gidal: [164 168  44  78 123 145 106 145 121 179 105 123 134 160 125  90 136 163
 154 147  90  77 132 105  47  95  76 128 135 100 105 146 124 101 105  78
 134 114 128 158 127 117  95 152  89]
bazir: [131 142 129 139 167 116 153 142 141 160 142  96 150 138 116 105 202 151
  90  99  95 131 165  95  92 106  92  41  95 143  97 170 131 108  94 125
 162 117 115 103 139 149  84 141 163]
dul: [131 142 129 139 167 154 153 142 141 117 142  96 150 138 116 129 202 151
  90  99  95 131 165  95  92 106  92  41  95 143  97 170 131 108  94 125
 162 117 115 103 139 149  84 141 163]
levek: [164 168  44  78 123 145 106 145 121 179 105 123 134 160 125  90 136 163
 154 162  90 145 168 135 138 157 134 164 119 133 165 105 123  92 125  91
 102 124 166 164  91 133 102 132  99]
asked: [131 142 129 139 167 116 153 142 141 160 142  96 150 138 116 105 202 151
  90  99  95 131 165  95  92 106  92  41  95 143  97 170 131 108  94 125
 162 117 115 103 139 149  84 141 163] | bazir
asked: [131 142 129 139 167 154 153 142 141 117 142  96 150 138 116 129 202 151
  90  99  95 131 165  95  92 106  92  41  95 143  97 170 131 108  94 125
 162 117 115 103 139 149  84 141 163] | dul
asked: [164 168  44  78 123 145 106 145 121 179 105 123 134 160 125  90 136 163
 154 162  90 145 168 135 138 157 134 164 119 133 165 105 123  92 125  91
 102 124 166 164  91 133 102 132  99] | levek

Furid: [174 172 158 176 184 190  61 171  76 155 193 104 143 131 182 116 197 155
 184 138 160  82  99 161 103  78 146]
levek: [136 198 128 143 193 115 113  94 131  82 205  60 135 125 111 148  69 204
 198 118 206  96 154 102 104 104  59]
Fuli: [ 65 196 138  85 195 177  99 126 105 179 150 101 199 142 163 104 121 174
 129  91  84  84 182 185  68 153 204]
Paged: [ 93 102 197 107 172  93  67 202 139 127 134 208 200 174  89  50  93 200
 107  95 198 166  72 134 161 175 208]
lilok: [148 125 106 178 202 119 139 192 104 119  80 192 206  63 198  58  99  58
 168  97  99 147 158 177 155  74 183]
gidal: [180 131 112  63 133 202 128  48  65 165 188  99 160 188 111 190  73 126
  99 191 173 104 121 104 153 147  59]
romir: [ 75  85 101 142  99 188 139 178 165 151 184 117  53 112  57  64  82 113
  88  63 123 205  65  97 120 120  63]
dul: [ 57 187  53 124 185  85 134  82 112 195  98 126 208 173 170 103 139  96
 197  65 126 129  96 203 161  87  62]
bazir: [ 75  85 101 142  99 188 139 178 165 151 184 117  53 112  57  64  82 169
  88  63 123 205  65  97 120 120 141]
nam: [ 56 106 135 188 187  90 193 185  79 201 159  79 166 106  73 141 199 169
 170 124 110 113 142 120  59 109 163]
both romir Paged:  | [139]
loc: [105] | Fuli, 8
again Fuli:  | [84]
again bazir:  | [120]
both dul lilok:  | [139]

dul: [132 126 110 166 162 172 120 127 113  85 123 144 125 108 142 122 110 164
 164  87  86 128 148 135 142  83 130 136 143 112 158 143 113  93]
Furid: [132 129 110 166 162 172 120 127  52  85 142 117 125 108 142 122 110 164
 164  87  86 128 148 135 142  83 109  53 144 153 158 143 113  93]
romir: [144 107  87 131 152 110 143 104 106 121 123 144 150 143 136 125 142 107
 160 135 129 109 172 128 166 128  52 143 168 112  90 107 126  63]
asked: [132 126 110 166 162 172 120 127 113  85 123 144 125 108 142 122 110 164
 164  87  86 128 148 135 142  83 130 136 143 112 158 143 113  93] | dul
asked: [132 129 110 166 162 172 120 127  52  85 142 117 125 108 142 122 110 164
 164  87  86 128 148 135 142  83 109  53 144 153 158 143 113  93] | Furid
asked: [144 107  87 131 152 110 143 104 106 121 123 144 150 143 136 125 142 107
 160 135 129 109 172 128 166 128  52 143 168 112  90 107 126  63] | romir

romir: [93 68 93 93 93]
bukar: [ 68  68  77 154 108]
Paged: [186 164 141  81  51]
lilok: [ 94 109 114 172  72]
zukig: [ 84  67  76 164  97]
nam: [ 84  67  76 164  76]
Fuli: [84 67 76 81 51]
gidal: [128  77 125  95 165]
Furid: [171 126  65 114  83]
loc: [126] | Furid, 1
loc: [165] | gidal, 4
both bukar gidal:  | [77]
both zukig Paged:  | [164]
again bukar:  | [68]
again romir:  | [93]

gidal: [211 114  73 127 131 133 145 138]
bukar: [211 150  76 123 123 119 138 124]
levek: [ 61 149  97  61 158 156 145  61]
dul: [ 91 133  89 150 152 130 146 132]
loc: [91] | dul, 0
both gidal dul:  | [133]
again levek:  | [61]
both dul gidal:  | [133]
loc: [149] | levek, 1
both dul bukar:  | [150]

Fuli: [133  90 165 151]
bukar: [ 80 169 128 149]
levek: [ 62 164 110 123]
romir: [102 134 161 177]
bazir: [ 83 151 150 151]
zukig: [102 134 134 118]
Paged: [112 148 180 116]
dul: [ 92 151 139 162]
again bazir:  | [151]
both bazir dul:  | [151]

Furid: [125 144 130 157]
zukig: [122 128 111 157]
lilok: [131  97 126 105]
Fuli: [129 126 118 137]
dul: [128 128 107 128]
nam: [ 72 143 123 140]
bukar: [136 130 116  66]
bazir: [119  82 145 173]
levek: [104 130 131  92]
gidal: [ 93 135 131  95]
romir: [144 103 125 185]
Paged: [ 98 141 129 104]
again dul:  | [128]
loc: [136] | bukar, 0
asked: [144 103 125 185] | romir
both Furid zukig:  | [157]

Furid: [ 80 119 161 169 124  59]
bazir: [126 152 146 105 114  94]
levek: [105 106 164 172  59 100]
dul: [143  95 162  60 101  99]
Fuli: [107 161 168 159  96  69]
Paged: [104 115 142 116 109  61]
lilok: [ 98 147 146 130  94  60]
both lilok dul:  | [60]
loc: [172] | levek, 3
both Furid Fuli:  | [161]
asked: [ 98 147 146 130  94  60] | lilok

Furid: [125 124 124 133 111 124 162 124]
bazir: [133 116 127 117  55 103 148 149]
lilok: [139 127 143 137 166 154  93 124]
romir: [ 94 125 124 116  60 149 138 148]
again Furid:  | [124]
both lilok bazir:  | [127]
loc: [137] | lilok, 3
both lilok romir:  | [124]
both Furid lilok:  | [124]
asked: [ 94 125 124 116  60 149 138 148] | romir

Furid: [ 89 149  92 148  92 125 168 145 137  67 101 113 130 113  71 124 128 149]
romir: [128 124 122 136 123 100 136 106 109 103  96 133 117 134  99 124 111 106]
levek: [117 170 154 142 157  89 147  87 159  95 119 124 166 134 125  82  83  88]
gidal: [131 134 131 137 131 120 137 122 127 120 120 134 131 134 120 126 123 123]
bukar: [ 89 149  92 148  92 125 168 145 137  67 101 113 121 141 117 157 144 138]
nam: [123 119 136 133 137 123 135 122 144 121 132 125 143 128 132 117 120 123]
dul: [123 145 136 133 137 123 135 122 144 121 132 125 143 128 132 117 120 123]
asked: [ 89 149  92 148  92 125 168 145 137  67 101 113 130 113  71 124 128 149] | Furid
both romir bukar:  | [117]
both levek gidal:  | [134]

